Below is a small trained network, with its code and all its weights. Each question gives an input and a target symbol and asks what happens when units are switched off, that is, made to give their printed mean instead of their output.

import numpy as np


def w(rows, s, z=0):
    codes = np.array(rows[::2]) - 128.0
    scale = np.full(codes.shape[1], s)
    scale[-1] = z or s
    return codes * scale


def norm(h):
    return h / np.sqrt((h * h).mean(-1, keepdims=True) + 1e-5)


def f(y):
    return np.maximum(y, 0)


def softmax(a):
    e = np.exp(a - a.max(-1, keepdims=True))
    return e / e.sum(-1, keepdims=True)


def log_softmax(a):
    a = a - a.max(-1, keepdims=True)
    return a - np.log(np.exp(a).sum(-1, keepdims=True))


def net(x, mask):
    ids = ['αβεθλμξπτφψω'.index(c) for c in x.split()]
    T = len(ids)
    res = E[ids] + P[:T]
    r = norm(res)
    for j in range(3):
        rows = slice(3 * j, 3 * j + 3)
        q, k, v = (r @ M[0][rows].T for M in (Q, K, V))
        z = softmax(np.where(np.tri(T) > 0, q @ k.T / 3**0.5, -1e9)) @ v
        o = O[0][rows]
        res = res + np.where(mask[j], z, o[:, -1]) @ o[:, :-1]
    y = f(norm(res) @ A[0][:, :-1].T + A[0][:, -1])
    res = res + np.where(mask[3:7], y, B[0][:, -1]) @ B[0][:, :-1]
    return log_softmax(norm(res)[-1] @ U[:, :-1].T + U[:, -1])


Q, K, V, O, A, B = {}, {}, {}, {}, {}, {}
E = w([
[202,179,202],'α',
[119,68,30],'β',
[63,150,228],'ε',
[105,183,24],'θ',
[255,217,12],'λ',
[127,75,139],'μ',
[69,72,190],'ξ',
[183,137,153],'π',
[69,136,206],'τ',
[138,134,106],'φ',
[210,118,62],'ψ',
[194,227,121],'ω',
],0.0091)
P = w([
[14,121,74],'0',
[101,121,205],'1',
[100,196,122],'2',
[51,3,93],'3',
[100,104,174],'4',
[111,209,118],'5',
[204,120,28],'6',
[101,104,172],'7',
[118,216,115],'8',
],0.0048)
Q[0] = w([
[205,120,1],'head 1',
[219,224,179],'head 1',
[126,241,113],'head 1',
[59,181,59],'head 2',
[194,123,195],'head 2',
[209,120,179],'head 2',
[102,156,87],'head 3',
[71,104,91],'head 3',
[108,168,116],'head 3',
],0.017)
K[0] = w([
[231,106,16],'head 1',
[214,253,192],'head 1',
[126,230,131],'head 1',
[21,75,159],'head 2',
[182,127,140],'head 2',
[190,190,150],'head 2',
[165,187,98],'head 3',
[190,145,90],'head 3',
[120,163,97],'head 3',
],0.017)
V[0] = w([
[207,104,196],'head 1',
[219,3,136],'head 1',
[88,20,132],'head 1',
[93,155,174],'head 2',
[63,146,97],'head 2',
[206,179,151],'head 2',
[187,151,95],'head 3',
[132,115,126],'head 3',
[106,184,141],'head 3',
],0.0066)
O[0] = w([
[51,56,199,66],'head 1',
[46,4,94,100],'head 1',
[214,3,77,179],'head 1',
[156,82,188,148],'head 2',
[194,218,124,202],'head 2',
[42,90,164,6],'head 2',
[203,155,71,50],'head 3',
[122,111,120,126],'head 3',
[139,196,161,140],'head 3',
],0.0047,0.0015)
A[0] = w([
[10,141,147,127],'neuron 1',
[142,137,208,252],'neuron 2',
[187,185,84,52],'neuron 3',
[149,87,139,253],'neuron 4',
],0.012,0.0023)
B[0] = w([
[2,157,12,204],'neuron 1',
[223,38,138,253],'neuron 2',
[70,46,186,250],'neuron 3',
[108,204,107,231],'neuron 4',
],0.009,0.0045)
U = w([
[149,146,141,186],'α',
[55,207,99,171],'β',
[27,145,191,105],'ε',
[127,121,182,33],'θ',
[249,45,130,123],'λ',
[162,204,97,98],'μ',
[144,77,25,170],'ξ',
[165,104,168,253],'π',
[21,117,40,153],'τ',
[155,222,74,102],'φ',
[185,110,21,116],'ψ',
[51,57,190,98],'ω',
],0.013,0.005)

Each question gives the input, a string of symbols that net reads in full, and the target symbol t.
The units are the heads (3 rows each of Q, K, V and O) and the neurons (one row each of A and B). Each row of codes is followed by its name. A weight is (code - 128) times the scale printed after its matrix; where a second scale follows, it is the last column's (O, A, B and U).
mask holds one flag per unit, heads first, then neurons. A switched-off unit (its flag False) gives its mean, the last column of its rows in O or B, instead of its output. The means were averaged over made-up inputs and are rounded, as every weight is.
A unit's drop is (log p(t) with every unit on - log p(t) with that unit switched off) / (log p(t) with every unit on - log p(t) with every unit switched off).
The circuit of an input: a set's keep is (log p(t) with only the set's units on - log p(t) with every unit switched off) / (log p(t) with every unit on - log p(t) with every unit switched off). Starting from all 7 units, units are removed one at a time, each time the one whose removal leaves the highest keep (on an exact tie, the one counted first), for as long as the keep stays at least 0.8.
circuit, biggest first: the units of the circuit, biggest drop first
most important unit: the unit with the biggest drop
heads that matter: for each layer, one digit per head in row order, 1 if its drop is at least 0.15 and else 0, layers parted by /
drop of u: that unit's drop, to one decimal
input ψ μ β ξ τ μ ψ μ, target τ: heads that matter -> 011
input ψ ξ ξ λ α ξ τ, target λ: heads that matter -> 100
input π ψ θ ξ π, target τ: heads that matter -> 000
input ξ ψ μ μ τ, target τ: heads that matter -> 010
input ψ ε τ θ φ θ μ ψ, target τ: circuit, biggest first -> neuron 2; head 2
input ξ λ ω π π ξ τ θ, target β: circuit, biggest first -> head 1
input ψ ξ ψ ε ε μ ξ ε, target τ: heads that matter -> 010
input ξ μ π θ ξ θ α, target τ: heads that matter -> 111
input ψ ω ψ ξ β μ ξ ψ τ, target π: heads that matter -> 100
input π μ π, target τ: heads that matter -> 010
input β λ α μ α, target ω: heads that matter -> 110
input μ π ψ ξ, target ξ: circuit, biggest first -> head 1; neuron 3
input θ μ ξ μ ω, target β: circuit, biggest first -> head 1; neuron 1; head 2
input ψ π ξ τ α ψ, target ω: heads that matter -> 000
input ξ θ ψ ω θ θ ξ ξ α, target ε: circuit, biggest first -> head 1; head 2
input ω λ ψ ψ μ, target τ: circuit, biggest first -> head 2; neuron 1
input ε μ ψ ξ τ ξ ξ ε, target τ: heads that matter -> 011
input θ ω β λ ξ ξ β ψ, target τ: circuit, biggest first -> head 2; neuron 2
input ω ψ ξ ψ θ λ ξ λ, target ε: most important unit -> head 1
input ξ ψ ε τ ξ, target τ: most important unit -> head 2
input ω τ ω α ξ ξ φ, target ω: drop of neuron 1 -> 0.2
input λ φ λ ψ ω, target β: drop of head 2 -> 1.1
